Below are the code and all the weights of a small trained network. Each question names an input and a target symbol and asks about switching units off, where a switched-off unit gives its printed mean instead of its output.

import numpy as np


def w(rows, s, z=0):
    codes = np.array(rows[::2]) - 128.0
    scale = np.full(codes.shape[1], s)
    scale[-1] = z or s
    return codes * scale


def f(y):
    return np.maximum(y, 0)


def softmax(a):
    e = np.exp(a - a.max(-1, keepdims=True))
    return e / e.sum(-1, keepdims=True)


def log_softmax(a):
    a = a - a.max(-1, keepdims=True)
    return a - np.log(np.exp(a).sum(-1, keepdims=True))


def net(x, mask):
    ids = ['βδεζμψ'.index(c) for c in x.split()]
    T = len(ids)
    res = E[ids] + P[:T]
    q, k, v = (res @ M[0].T for M in (Q, K, V))
    z = softmax(np.where(np.tri(T) > 0, q @ k.T / 4**0.5, -1e9)) @ v
    res = res + np.where(mask[0], z, O[0][:, -1]) @ O[0][:, :-1]
    y = f(res @ A[0][:, :-1].T + A[0][:, -1])
    res = res + np.where(mask[1:13], y, B[0][:, -1]) @ B[0][:, :-1]
    return log_softmax(res[-1] @ U[:, :-1].T + U[:, -1])


Q, K, V, O, A, B = {}, {}, {}, {}, {}, {}
E = w([
[152,68,196,81],'β',
[170,89,248,123],'δ',
[124,171,177,162],'ε',
[112,108,107,117],'ζ',
[175,71,137,118],'μ',
[3,142,182,124],'ψ',
],0.015)
P = w([
[196,128,97,1],'0',
[159,101,105,102],'1',
[132,77,76,147],'2',
[99,61,63,182],'3',
[84,40,55,209],'4',
[68,33,63,242],'5',
],0.0067)
Q[0] = w([
[89,128,199,124],'H1',
[100,36,157,217],'H1',
[190,206,169,125],'H1',
[130,115,125,252],'H1',
],0.014)
K[0] = w([
[161,119,56,210],'H1',
[74,35,82,243],'H1',
[125,126,103,11],'H1',
[70,1,158,106],'H1',
],0.012)
V[0] = w([
[39,168,70,103],'H1',
[194,204,113,250],'H1',
[76,173,241,159],'H1',
[47,146,155,103],'H1',
],0.014)
O[0] = w([
[173,219,188,159,38],'H1',
[5,118,189,154,2],'H1',
[117,62,118,253,152],'H1',
[176,140,133,197,129],'H1',
],0.015,0.0086)
A[0] = w([
[107,230,153,150,160],'N1',
[89,166,113,76,38],'N2',
[104,67,254,152,132],'N3',
[195,136,70,117,31],'N4',
[123,84,78,105,23],'N5',
[93,82,142,44,254],'N6',
[104,224,113,107,72],'N7',
[94,70,110,131,95],'N8',
[192,162,238,109,149],'N9',
[18,105,169,25,100],'N10',
[70,169,13,155,166],'N11',
[96,156,102,123,111],'N12',
],0.0099,0.0036)
B[0] = w([
[143,53,128,60,140],'N1',
[40,88,121,156,146],'N2',
[35,129,173,114,153],'N3',
[145,101,196,136,209],'N4',
[158,132,118,193,216],'N5',
[151,171,9,106,254],'N6',
[121,99,74,176,132],'N7',
[73,148,111,174,192],'N8',
[47,78,105,81,155],'N9',
[167,203,249,213,185],'N10',
[154,125,103,54,144],'N11',
[196,130,89,154,129],'N12',
],0.015,0.016)
U = w([
[192,163,133,143,252],'β',
[156,163,108,197,15],'δ',
[98,195,144,159,144],'ε',
[130,177,127,79,142],'ζ',
[169,253,138,146,145],'μ',
[188,144,202,168,113],'ψ',
],0.0051,0.0023)

Each question gives the input, a string of symbols that net reads in full, and the target symbol t.
The units are the heads (4 rows each of Q, K, V and O) and the neurons (one row each of A and B). Each row of codes is followed by its name. A weight is (code - 128) times the scale printed after its matrix; where a second scale follows, it is the last column's (O, A, B and U).
mask holds one flag per unit, heads first, then neurons. A switched-off unit (its flag False) gives its mean, the last column of its rows in O or B, instead of its output. The means were averaged over made-up inputs and are rounded, as every weight is.
A unit's drop is (log p(t) with every unit on - log p(t) with that unit switched off) / (log p(t) with every unit on - log p(t) with every unit switched off).
The circuit of an input: a set's keep is (log p(t) with only the set's units on - log p(t) with every unit switched off) / (log p(t) with every unit on - log p(t) with every unit switched off). Starting from the 12 units with the biggest drops (on a tie, the unit counted first), units are removed one at a time, each time the one whose removal leaves the highest keep (on an exact tie, the one counted first), for as long as the keep stays at least 0.8.
circuit, biggest first: the units of the circuit, biggest drop first
k most important neurons: the k neurons with the biggest drops, biggest first
drop of u: that unit's drop, to one decimal
input β ψ μ ψ ψ δ, target ψ: 2 most important neurons	[N6 N8]
input μ μ δ μ, target μ: circuit, biggest first	[H1 N10 N6]
input μ ψ β ζ, target ψ: circuit, biggest first	[N6 H1]
input δ μ μ ζ, target μ: circuit, biggest first	[H1 N10]
input ψ β ζ ε β, target ε: circuit, biggest first	[H1 N3]
input ε β δ ε δ ε, target ε: 3 most important neurons	[N3 N8 N6]
input ζ ψ δ, target ψ: 3 most important neurons	[N6 N4 N8]
input μ δ μ β, target μ: circuit, biggest first	[H1 N10 N6]
input μ ψ ζ, target ψ: circuit, biggest first	[H1 N6]
input δ δ δ, target δ: 2 most important neurons	[N5 N8]
input δ ψ β, target ψ: 2 most important neurons	[N6 N4]
input ε ψ β, target ψ: most important neuron	[N6]
input μ δ δ ψ, target ψ: 2 most important neurons	[N6 N8]
input μ ε δ δ ε ε, target ε: drop of N6	0.1
input β ψ ψ μ, target ψ: drop of H1	0.6
input μ μ δ, target μ: drop of N6	0.4
